[[ 95 106  45 131  81 122  83 104  50]
 [105  96  95 102 109 104  97  95 101]
 [103 103  81 104 103  99 104  88  88]
 [ 59  61  87  86  91  94  69 107  46]
 [ 47  53  82  85  86  93  67 110  32]
 [107 110 108 108 114  96  99  98 114]
 [ 90  91 100 100 103  96  91 103  92]
 [104 104 110  87 130 108  94 100  80]
 [ 90 104 104 103 105  99 118 107 102]] | 90

[[ 94  97 100 114  82  68 105 101]
 [104  97 107 115  94  68 109 125]
 [102  93 104  98  80  70  97  97]
 [ 94 107  99 113  88  61 117 102]
 [ 96  97 108 107  83  48  95  72]
 [119  96 100 112  75  63  90  92]
 [ 95 105 106 113  83  51  87  49]
 [ 95  98  90  99  87  62  83  82]] | 95

[[114  59 100 115  78 129  92 124 112  92 108 128  88  75 134  97]
 [ 59 118 100  55 113  67  88  81  55  87  64 109 100 120  49 107]
 [112  94  99 110 113 102  95 122 108 113 108 116 116 112  98 101]
 [ 80 111  99  78 120  80 137 134  75  77  79 111 107 119  99  56]
 [ 83  74  99  81  92 102  97 122  77  78  80 136  90  94 102  87]
 [121  99 100 121 102 109  71  84 123 130 121  95 111 103  89 136]
 [ 81  72 101  82  70 109  52  67  81  92  83 121  76  76  81 139]
 [110 141  99 108 142  76 120 111 109 125 111  80 135 141  79  91]
 [ 74 105 102  80  67 100 125  68  83  61  80  70  61  67 122  79]] | 74

[[115  97 101 125  65 124 129 101  90 110]
 [133 102 150  75  78 125 106 104 128 104]
 [ 65  94 155 116 112 146  78  89 118  56]
 [119  89  99  94  86 113  96  69  72  89]
 [ 97 113  93 116 106 116  83  67 120 139]
 [128 114  77 117 100 108  79 111 113 100]
 [116  93 117 157 133 145  85 120 167  86]] | 116

[[113  64  72 131 127  92 111 110 126  74  74 101 115 118 138 118]
 [139 130  98  96 107 116  68 120 123  94  42  98  98  70  88 126]
 [146  86 105 104 148 107 102 129 132 100  83  82 115  85 111 113]
 [107  98  55 130  71  79  93  91  95  64  72 123  97 115 109 105]
 [133  78  95 129 146 105 109 124 133  87  83 109 118 106 138 113]] | 133

[[ 98 131  59 104 101  76  91 106 101  90]
 [105 107 106  96  88  68 131  96 111  96]
 [ 94  99 126 106  50 125 115  97  96  88]
 [ 99 102  66 102  91 128 122  97  81  96]
 [ 91  88 112  96 147  76 111  99 110 101]
 [107  94  90 108  64  98 113 115  81  93]] | 107
---
[155 161 119  83 131 133] ans = 119
[ 71 105 110 144  69 161] ans = 110
[110 105 116 100 168 123] ans = 116
[100 142 152  82  98  46] ans = 152
[134 169 149 147 113 108] ans = 149
[132 165 112  71 132 143] ans = 112
[135  71  60 115 120  37] ans = 60
[112 118  76  83 154 107] ans = 76
---
155,119,124,158,139,155,109
36,149,75,113,138,76,136
126,105,110,101,124,70,88
gives 105

63,46,109,127,84,56,71
95,76,108,51,153,69,31
31,105,68,137,47,146,144
gives 105

90,99,120,81,69,106,97
85,115,114,71,70,109,106
83,171,104,53,68,127,125
gives 171

106,77,125,91,110
130,86,66,132,114
38,98,95,122,121
gives 98

126,97,42,43
120,97,53,53
136,104,68,33
gives 104

81,126,98,126
161,91,102,100
68,120,52,68
gives 120

93,87,113,45
123,113,116,87
101,92,108,82
gives 92

92,104,80,112
103,124,78,81
156,108,128,50
gives 108
---
60,102,165,107,81 gives 81
126,91,165,161,90,104 gives 104
147,99,118,37,122,133,59 gives 59
86,155,99,145,59,105 gives 105
102,37,154,163,101 gives 101
110,46,136,88,126 gives 126
---
42,105,125,152,98 ==> 152
102,78,103,34,114 ==> 34
29,157,41,132,78 ==> 132
105,166,116,98,81 ==> 98
99,161,129,88,126 ==> 88
138,43,137,66,120 ==> 66
---
93,109,97,86,90,82
121,108,105,120,114,107
137,135,49,86,107,75
: 108

84,92,92,91,133
85,84,49,38,96
72,62,154,102,168
: 84

56,108,94,109,92,120,96
59,55,40,115,86,146,66
59,55,46,111,86,135,92
: 55

101,91,98,63,82,123,93
44,136,145,41,129,37,110
138,81,106,114,125,55,79
: 136

58,72,137,97,86,62,98
58,73,136,96,86,63,97
73,129,82,101,134,164,94
: 73

113,119,32,38
65,84,155,166
112,91,47,65
: 84

52,85,41,59
104,116,101,80
44,74,32,55
: 116

64,101,47,82,156,82,79
71,84,132,92,93,78,75
106,59,85,86,44,128,77
: 84

99,133,116,119,43,111,90
87,125,134,127,57,101,79
70,114,80,72,96,92,111
: 125

136,121,81,133,66
130,42,166,116,58
80,157,29,95,131
: 42
---
(151, 57, 106, 51, 100)
151, 100
((74, 69, 130, 140, 127, 71, 72), (35, 40, 55, 90, 43, 42, 41))
74, 41
((157, 94, 84, 115, 86, 123), (152, 87, 100, 119, 85, 115), (156, 91, 93, 117, 85, 119))
157, 119
(73, 137, 121, 159, 53)
73, 53
(54, 90, 67, 157, 99, 122)
54, 122
(161, 123, 129, 158)
161, 158
(67, 75, 109, 45)
67, 45
(54, 36, 68, 123, 158, 154)
54, 154
((55, 158, 99, 96), (140, 129, 68, 142), (55, 98, 62, 143))
55, 143
((72, 90, 162, 64, 156, 111), (114, 112, 67, 125, 80, 100), (108, 106, 105, 104, 64, 96))
72, 96
---
80,45,126,43,64,163,86 -> 43

162,45,50,68 -> 162

107,49,121,72 -> 107

131,94,167,73,68
64,143,125,103,119
138,102,113,96,98
-> 102

143,121,50,144 -> 143

131,128,63,98,45,86,122
94,109,90,120,51,129,98
-> 120

30,84,91,102,59,149 -> 91

42,113,138,116,80,53,120 -> 116

156,161,85,94,107 -> 161
---
81,96,96,96,101,92,84
117,102,98,102,100,106,113
77,153,79,107,119,112,110
-> 84, 77

44,131,104,110 -> 110, 44

114,140,114,118,128
109,72,73,84,50
161,133,75,67,73
-> 128, 161

63,120,119,100,102,89
95,90,61,153,92,116
-> 89, 95

100,98,100,103
160,80,119,101
-> 103, 160

154,113,107,87,105,144 -> 144, 154
---
133,121,131,169
83,49,71,157
→ 71

124,31,129,83,80
96,70,73,83,101
83,76,158,90,51
→ 73

147,132,129,158,59
127,125,62,60,69
99,143,108,102,67
→ 62

73,62,88,101,123,135
46,114,65,43,46,69
168,159,148,40,45,135
→ 65

108,85,111,54,91,60,67
98,92,42,80,52,68,73
→ 42

126,81,130,147,144,59
160,53,88,64,126,92
→ 88

87,97,71,45,115
72,122,92,111,65
→ 92
---
[[ 67  70  46 142 151 105]
 [115 160 107 103 122 100]
 [ 88  60  78  42 128 102]] -> 67

[[141 151  95 134 115 148 125]
 [130 132  72  80 114 133 116]
 [130 125  71 109 116 131 118]] -> 141

[[ 44  44 133  67]
 [ 88  88 125 147]
 [ 71  71  99  94]] -> 44

[[136 120 125 159  76 131  97]
 [ 86  74  87  92 135 119  61]
 [104 106  83 121 125 148  60]] -> 136

[[124 100  94 151 113 121]
 [123 152  93  95  67  56]
 [151  92  61 127 117 135]] -> 124

[[100  83 116 101  77 133]
 [115 117 107  77 132 154]
 [ 97  84 102 115 119  93]] -> 100

[[127  39  36 134  83 132]
 [130  87  87  56  48 110]
 [ 65  90 134 123 120  80]] -> 127
---
112  116  103   61  129  163   99
 91  121  131  147  124  100   84
 90  119  100  100  127  113   85
Out: 85

 84   46  113  119
118  142   66   64
 43   90  155  122
Out: 122

110  148   82   32  135   87   99
 71   47   95  162   66   90  115
120  138  100  109  107  123   92
Out: 92

114   75  124  126  123   80  116
131   83  141  140  132   77  133
115  147   84   55   39   55  110
Out: 110

101   65   85  153   68
 65   47   78  161   36
 78   73  103   88  109
Out: 109

 76  140  104  142   99   88
123   84   93   49   85  112
107  117   96  152  123  113
Out: 113

131  124  156  104  138   72   87
132  155  130  112  136   93   86
135  137  110  134   99  138   65
Out: 65

115   82  120   93  116
120   71  111   77  119
143   87  154  108  145
Out: 145

126   85  141   37   99
111  150   92  146   79
 50  143   98  127   83
Out: 83
